Below are the code and all the weights of a small trained network. Each question names an input and a class and asks about switching units off, where a switched-off unit gives its printed mean instead of its output.

import numpy as np


def w(rows, s, z=0):
    codes = np.array(rows[::2]) - 128.0
    scale = np.full(codes.shape[1], s)
    scale[-1] = z or s
    return codes * scale


def f(y):
    return y / 2 * (1 + np.tanh(0.7978845608 * (y + 0.044715 * y**3)))


def log_softmax(a):
    a = a - a.max(-1, keepdims=True)
    return a - np.log(np.exp(a).sum(-1, keepdims=True))


def net(x, mask):
    res = np.array(x, float).reshape(1, 5) / 4 @ E
    y = f(res @ A[0][:, :-1].T + A[0][:, -1])
    res = res + np.where(mask, y, B[0][:, -1]) @ B[0][:, :-1]
    return log_softmax(res[-1] @ U[:, :-1].T + U[:, -1])


A, B = {}, {}
E = w([
[255,26,108],'x0',
[213,150,193],'x1',
[163,165,178],'x2',
[81,114,159],'x3',
[54,86,214],'x4',
],0.0094)
A[0] = w([
[179,138,124,214],'neuron 1',
[85,82,92,61],'neuron 2',
[127,183,53,205],'neuron 3',
[138,77,87,209],'neuron 4',
[142,134,68,132],'neuron 5',
[58,81,149,207],'neuron 6',
[174,120,112,115],'neuron 7',
[110,177,180,218],'neuron 8',
[148,115,103,67],'neuron 9',
[134,69,72,153],'neuron 10',
[124,206,115,92],'neuron 11',
[52,90,147,169],'neuron 12',
[238,148,162,8],'neuron 13',
[84,136,73,67],'neuron 14',
[8,69,126,254],'neuron 15',
[122,193,144,235],'neuron 16',
[156,76,61,100],'neuron 17',
[168,161,163,122],'neuron 18',
[117,210,78,18],'neuron 19',
],0.014,0.0034)
B[0] = w([
[116,198,98,176],'neuron 1',
[132,132,154,163],'neuron 2',
[196,167,56,189],'neuron 3',
[13,179,73,181],'neuron 4',
[119,39,54,164],'neuron 5',
[56,196,186,200],'neuron 6',
[63,144,134,164],'neuron 7',
[94,193,178,189],'neuron 8',
[54,75,139,140],'neuron 9',
[2,132,62,184],'neuron 10',
[169,148,146,166],'neuron 11',
[56,189,127,199],'neuron 12',
[83,132,221,203],'neuron 13',
[128,100,73,170],'neuron 14',
[55,203,170,252],'neuron 15',
[196,203,194,182],'neuron 16',
[103,105,50,188],'neuron 17',
[151,126,185,161],'neuron 18',
[182,111,138,169],'neuron 19',
],0.0074,0.013)
U = w([
[141,111,93,1],'0',
[139,208,71,94],'1',
[75,19,1,172],'2',
[236,162,102,213],'3',
[92,133,87,50],'4',
[64,156,148,157],'5',
[131,43,172,98],'6',
],0.0099,0.0061)

Each question gives the input, the list of numbers given to net, and the class t.
The units are the neurons (one row each of A and B). Each row of codes is followed by its name. A weight is (code - 128) times the scale printed after its matrix; where a second scale follows, it is the last column's (A, B and U).
mask holds one flag per neuron, in row order. A switched-off neuron (its flag False) gives its mean, the last column of its row in B, instead of its output. The means were averaged over made-up inputs and are rounded, as every weight is.
A unit's drop is (log p(t) with every unit on - log p(t) with that unit switched off) / (log p(t) with every unit on - log p(t) with every unit switched off).
The circuit of an input: a set's keep is (log p(t) with only the set's units on - log p(t) with every unit switched off) / (log p(t) with every unit on - log p(t) with every unit switched off). Starting from the 12 units with the biggest drops (on a tie, the unit counted first), units are removed one at a time, each time the one whose removal leaves the highest keep (on an exact tie, the one counted first), for as long as the keep stays at least 0.8.
circuit, biggest first: the units of the circuit, biggest drop first
top k neurons: the k neurons with the biggest drops, biggest first
drop when u is switched off: that unit's drop, to one decimal
input [-6,2,3,5,-2], class 1: circuit, biggest first -> [neuron 13; neuron 16]
input [-1,7,-6,-7,4], class 3: top 2 neurons -> [neuron 15; neuron 10]
input [7,4,-3,-3,8], class 2: circuit, biggest first -> [neuron 15; neuron 16]
input [5,6,2,-7,-6], class 5: circuit, biggest first -> [neuron 13]
input [-1,-3,2,-3,-7], class 2: circuit, biggest first -> [neuron 5; neuron 15]
input [8,4,8,-3,-4], class 5: top 3 neurons -> [neuron 13; neuron 1; neuron 7]
input [-7,-7,0,-1,-6], class 1: top 2 neurons -> [neuron 15; neuron 3]
input [6,5,7,-7,-7], class 5: top 2 neurons -> [neuron 13; neuron 7]
input [7,2,4,8,1], class 6: top 2 neurons -> [neuron 15; neuron 12]
input [1,-4,-4,-1,-3], class 2: drop when neuron 4 is switched off -> 0.0
input [-1,8,-4,6,0], class 6: drop when neuron 3 is switched off -> 0.2
input [7,6,2,-4,-6], class 5: drop when neuron 13 is switched off -> 1.2
input [3,5,1,3,0], class 6: drop when neuron 3 is switched off -> 0.2
